Below is a small trained network, with its code and all its weights. Each question gives an input and a class and asks what happens when units are switched off, that is, made to give their printed mean instead of their output.

import numpy as np


def w(rows, s, z=0):
    codes = np.array(rows[::2]) - 128.0
    scale = np.full(codes.shape[1], s)
    scale[-1] = z or s
    return codes * scale


def f(y):
    return y / 2 * (1 + np.tanh(0.7978845608 * (y + 0.044715 * y**3)))


def log_softmax(a):
    a = a - a.max(-1, keepdims=True)
    return a - np.log(np.exp(a).sum(-1, keepdims=True))


def net(x, mask):
    res = np.array(x, float).reshape(1, 4) / 4 @ E
    y = f(res @ A[0][:, :-1].T + A[0][:, -1])
    res = res + np.where(mask, y, B[0][:, -1]) @ B[0][:, :-1]
    return log_softmax(res[-1] @ U[:, :-1].T + U[:, -1])


A, B = {}, {}
E = w([
[150,109,56,229,112,116,134,48],'x0',
[198,184,179,169,93,193,53,103],'x1',
[131,110,95,41,74,11,114,120],'x2',
[193,169,145,190,177,57,152,176],'x3',
],0.012)
A[0] = w([
[169,140,142,141,166,95,107,163,106],'n1',
[155,114,172,189,158,187,147,117,117],'n2',
[185,78,54,138,166,147,125,68,94],'n3',
[110,130,144,123,93,67,115,111,97],'n4',
[65,108,124,130,66,154,121,113,120],'n5',
[149,126,52,148,104,114,110,100,111],'n6',
[166,185,106,135,132,118,163,159,109],'n7',
[119,166,121,82,113,97,143,122,253],'n8',
[181,121,146,159,143,89,133,176,143],'n9',
[150,87,144,103,103,90,106,148,77],'n10',
[149,154,64,151,130,150,199,72,109],'n11',
[178,174,126,140,158,75,118,144,92],'n12',
[151,133,104,174,91,129,140,92,132],'n13',
[179,170,187,114,113,142,71,127,93],'n14',
[83,96,123,137,169,111,168,146,123],'n15',
[141,90,133,134,75,60,86,115,106],'n16',
[104,122,74,90,160,140,174,151,70],'n17',
[88,114,105,129,182,94,152,140,97],'n18',
[99,110,83,110,87,154,91,151,90],'n19',
[118,101,150,174,176,172,177,161,92],'n20',
[182,115,170,108,40,53,147,88,108],'n21',
[106,165,144,87,106,97,101,161,77],'n22',
[146,134,73,156,153,113,135,198,78],'n23',
[160,145,116,140,165,109,126,154,87],'n24',
[102,169,194,82,161,104,73,179,135],'n25',
[150,212,170,193,148,76,141,125,123],'n26',
[245,148,122,133,70,163,63,125,134],'n27',
[128,174,151,184,149,53,178,128,135],'n28',
[114,136,185,66,139,169,171,190,96],'n29',
[88,154,85,189,142,126,119,92,144],'n30',
[80,78,158,151,151,112,185,131,130],'n31',
[151,113,127,185,90,79,153,69,119],'n32',
[103,110,165,114,177,148,105,167,88],'n33',
[74,97,123,120,116,179,92,105,124],'n34',
[114,90,68,144,135,134,178,173,116],'n35',
[136,96,108,146,85,89,112,130,92],'n36',
[83,125,115,110,88,163,111,93,94],'n37',
[139,197,110,146,172,97,159,148,121],'n38',
[116,129,98,179,147,170,149,139,126],'n39',
[72,151,137,151,157,191,166,108,107],'n40',
],0.012,0.011)
B[0] = w([
[99,136,90,105,99,191,103,96,178],'n1',
[154,116,127,142,177,114,103,119,217],'n2',
[94,156,153,118,91,201,137,172,187],'n3',
[190,153,133,169,162,86,101,176,171],'n4',
[124,181,91,83,142,119,95,87,186],'n5',
[101,184,156,150,107,150,161,191,189],'n6',
[111,144,109,88,104,137,91,109,166],'n7',
[123,121,142,155,178,110,188,100,255],'n8',
[81,128,100,81,144,166,124,79,206],'n9',
[159,139,137,136,128,120,80,181,159],'n10',
[79,141,141,142,124,192,174,196,189],'n11',
[112,165,100,110,99,149,70,108,189],'n12',
[96,138,180,157,89,169,144,144,190],'n13',
[156,57,138,153,99,151,119,116,201],'n14',
[164,40,139,129,48,124,131,119,188],'n15',
[149,152,143,162,192,69,94,174,196],'n16',
[165,103,125,113,94,161,100,167,165],'n17',
[145,84,133,104,60,130,115,137,179],'n18',
[126,153,81,110,128,143,77,126,159],'n19',
[197,158,137,134,203,33,71,187,189],'n20',
[181,148,147,147,215,86,107,149,218],'n21',
[145,172,134,140,122,139,101,175,167],'n22',
[128,107,84,125,121,155,74,142,157],'n23',
[116,138,89,80,102,164,67,139,154],'n24',
[67,145,177,172,111,206,193,157,226],'n25',
[135,121,96,82,129,137,142,108,225],'n26',
[171,2,146,125,48,91,154,82,243],'n27',
[92,131,95,121,142,150,118,92,220],'n28',
[83,153,165,142,103,163,152,157,208],'n29',
[95,152,155,167,133,130,185,184,197],'n30',
[173,44,127,134,76,91,133,111,185],'n31',
[86,134,143,143,125,192,159,167,205],'n32',
[99,161,154,164,137,128,125,197,162],'n33',
[116,168,87,77,147,114,101,81,192],'n34',
[195,88,124,167,48,135,153,113,183],'n35',
[145,129,156,130,144,134,101,175,160],'n36',
[89,121,58,64,114,161,72,94,177],'n37',
[101,177,88,101,117,114,101,81,189],'n38',
[150,163,143,146,181,105,122,147,185],'n39',
[176,134,102,122,186,61,92,141,189],'n40',
],0.0092,0.012)
U = w([
[76,187,170,125,106,177,160,174,94],'0',
[179,20,109,114,62,120,120,104,97],'1',
[92,190,6,45,130,143,80,74,109],'2',
[191,182,127,126,204,81,92,161,117],'3',
[85,120,137,127,179,98,211,45,250],'4',
],0.013)

Each question gives the input, the list of numbers given to net, and the class t.
The units are the neurons (one row each of A and B). Each row of codes is followed by its name. A weight is (code - 128) times the scale printed after its matrix; where a second scale follows, it is the last column's (A, B and U).
mask holds one flag per neuron, in row order. A switched-off neuron (its flag False) gives its mean, the last column of its row in B, instead of its output. The means were averaged over made-up inputs and are rounded, as every weight is.
A unit's drop is (log p(t) with every unit on - log p(t) with that unit switched off) / (log p(t) with every unit on - log p(t) with every unit switched off).
The circuit of an input: a set's keep is (log p(t) with only the set's units on - log p(t) with every unit switched off) / (log p(t) with every unit on - log p(t) with every unit switched off). Starting from the 12 units with the biggest drops (on a tie, the unit counted first), units are removed one at a time, each time the one whose removal leaves the highest keep (on an exact tie, the one counted first), for as long as the keep stays at least 0.8.
circuit, biggest first: the units of the circuit, biggest drop first
most important unit: the unit with the biggest drop
k most important neurons: the k neurons with the biggest drops, biggest first
drop of u: that unit's drop, to one decimal
input [1,-5,-6,-5], class 3: most important unit	n27
input [5,-5,-4,6], class 2: 4 most important neurons	n27; n38; n28; n25
input [7,-2,-8,-1], class 3: 4 most important neurons	n20; n40; n2; n39
input [3,-3,5,5], class 2: 4 most important neurons	n28; n9; n20; n12
input [0,-5,6,-3], class 3: 4 most important neurons	n27; n16; n21; n4
input [6,7,-4,3], class 1: 2 most important neurons	n27; n25
input [8,7,6,2], class 0: 2 most important neurons	n6; n32
input [-6,-7,-5,-4], class 1: 2 most important neurons	n31; n15
input [6,-4,8,1], class 3: 2 most important neurons	n21; n16
input [5,6,-8,3], class 3: 4 most important neurons	n20; n39; n2; n40
input [-8,-3,7,3], class 0: 2 most important neurons	n25; n29
input [5,6,2,4], class 1: 2 most important neurons	n27; n25
input [6,0,7,-5], class 3: 2 most important neurons	n21; n16
input [6,-8,1,8], class 1: circuit, biggest first	n15
input [6,4,-8,-2], class 3: 3 most important neurons	n40; n2; n20
input [2,-5,-3,3], class 1: drop of n13	0.0
input [7,-1,-6,1], class 0: drop of n11	0.7
input [0,-5,-5,-2], class 1: drop of n15	0.5
